Here is a tiny trained network, its code and every weight. The questions are about switching its units off for an input and a class, where a switched-off unit gives its printed mean instead of its output.

import numpy as np


def w(rows, s, z=0):
    codes = np.array(rows[::2]) - 128.0
    scale = np.full(codes.shape[1], s)
    scale[-1] = z or s
    return codes * scale


def f(y):
    return y / 2 * (1 + np.tanh(0.7978845608 * (y + 0.044715 * y**3)))


def log_softmax(a):
    a = a - a.max(-1, keepdims=True)
    return a - np.log(np.exp(a).sum(-1, keepdims=True))


def net(x, mask):
    res = np.array(x, float).reshape(1, 2) / 4 @ E
    y = f(res @ A[0][:, :-1].T + A[0][:, -1])
    res = res + np.where(mask, y, B[0][:, -1]) @ B[0][:, :-1]
    return log_softmax(res[-1] @ U[:, :-1].T + U[:, -1])


A, B = {}, {}
E = w([
[129,34,1,178,155,97],'x0',
[62,73,185,157,176,179],'x1',
],0.0095)
A[0] = w([
[216,171,83,106,57,68,86],'neuron 1',
[168,73,86,200,135,138,72],'neuron 2',
[63,55,208,237,159,207,95],'neuron 3',
[155,84,71,196,135,143,127],'neuron 4',
[2,92,170,113,215,242,91],'neuron 5',
[48,81,148,160,201,245,128],'neuron 6',
[129,71,88,144,144,83,88],'neuron 7',
[122,152,102,133,173,104,253],'neuron 8',
[132,100,61,207,176,145,78],'neuron 9',
[226,190,86,58,37,53,129],'neuron 10',
[169,54,91,216,143,92,190],'neuron 11',
[137,88,83,232,155,70,88],'neuron 12',
[150,86,68,189,170,111,122],'neuron 13',
[168,193,240,86,117,204,145],'neuron 14',
],0.0068,0.0067)
B[0] = w([
[125,178,70,214,11,68,175],'neuron 1',
[234,102,225,130,60,149,167],'neuron 2',
[95,132,98,192,2,93,217],'neuron 3',
[160,77,190,46,101,188,197],'neuron 4',
[139,110,96,159,48,128,222],'neuron 5',
[94,146,44,163,64,81,221],'neuron 6',
[219,123,178,137,121,182,168],'neuron 7',
[16,99,57,45,188,142,231],'neuron 8',
[213,132,179,124,60,166,182],'neuron 9',
[84,132,82,140,52,152,211],'neuron 10',
[106,100,135,60,125,180,254],'neuron 11',
[219,103,171,93,79,174,195],'neuron 12',
[160,104,156,105,125,197,206],'neuron 13',
[156,90,203,41,107,205,250],'neuron 14',
],0.0069,0.0068)
U = w([
[197,120,209,36,128,202,62],'0',
[100,143,66,183,54,84,124],'1',
[52,128,87,47,254,116,253],'2',
[204,162,158,236,211,40,8],'3',
],0.0075,0.0039)

Each question gives the input, the list of numbers given to net, and the class t.
The units are the neurons (one row each of A and B). Each row of codes is followed by its name. A weight is (code - 128) times the scale printed after its matrix; where a second scale follows, it is the last column's (A, B and U).
mask holds one flag per neuron, in row order. A switched-off neuron (its flag False) gives its mean, the last column of its row in B, instead of its output. The means were averaged over made-up inputs and are rounded, as every weight is.
A unit's drop is (log p(t) with every unit on - log p(t) with that unit switched off) / (log p(t) with every unit on - log p(t) with every unit switched off).
The circuit of an input: a set's keep is (log p(t) with only the set's units on - log p(t) with every unit switched off) / (log p(t) with every unit on - log p(t) with every unit switched off). Starting from the 12 units with the biggest drops (on a tie, the unit counted first), units are removed one at a time, each time the one whose removal leaves the highest keep (on an exact tie, the one counted first), for as long as the keep stays at least 0.8.
units of the circuit, in order: the units of the circuit, biggest drop first
top k neurons: the k neurons with the biggest drops, biggest first
drop of u: that unit's drop, to one decimal
input [-3,-5], class 1: units of the circuit, in order -> (neuron 1; neuron 10)
input [-7,-8], class 1: units of the circuit, in order -> (neuron 1)
input [-4,-6], class 1: units of the circuit, in order -> (neuron 1; neuron 10)
input [-6,8], class 1: top 3 neurons -> (neuron 3; neuron 6; neuron 5)
input [1,3], class 2: top 2 neurons -> (neuron 1; neuron 10)
input [-5,6], class 1: top 2 neurons -> (neuron 3; neuron 6)
input [-2,-6], class 1: top 2 neurons -> (neuron 1; neuron 10)
input [5,4], class 0: drop of neuron 1 -> 0.2
input [2,2], class 2: drop of neuron 14 -> 0.1
input [5,8], class 1: drop of neuron 6 -> 0.5
input [4,7], class 1: drop of neuron 6 -> 0.2
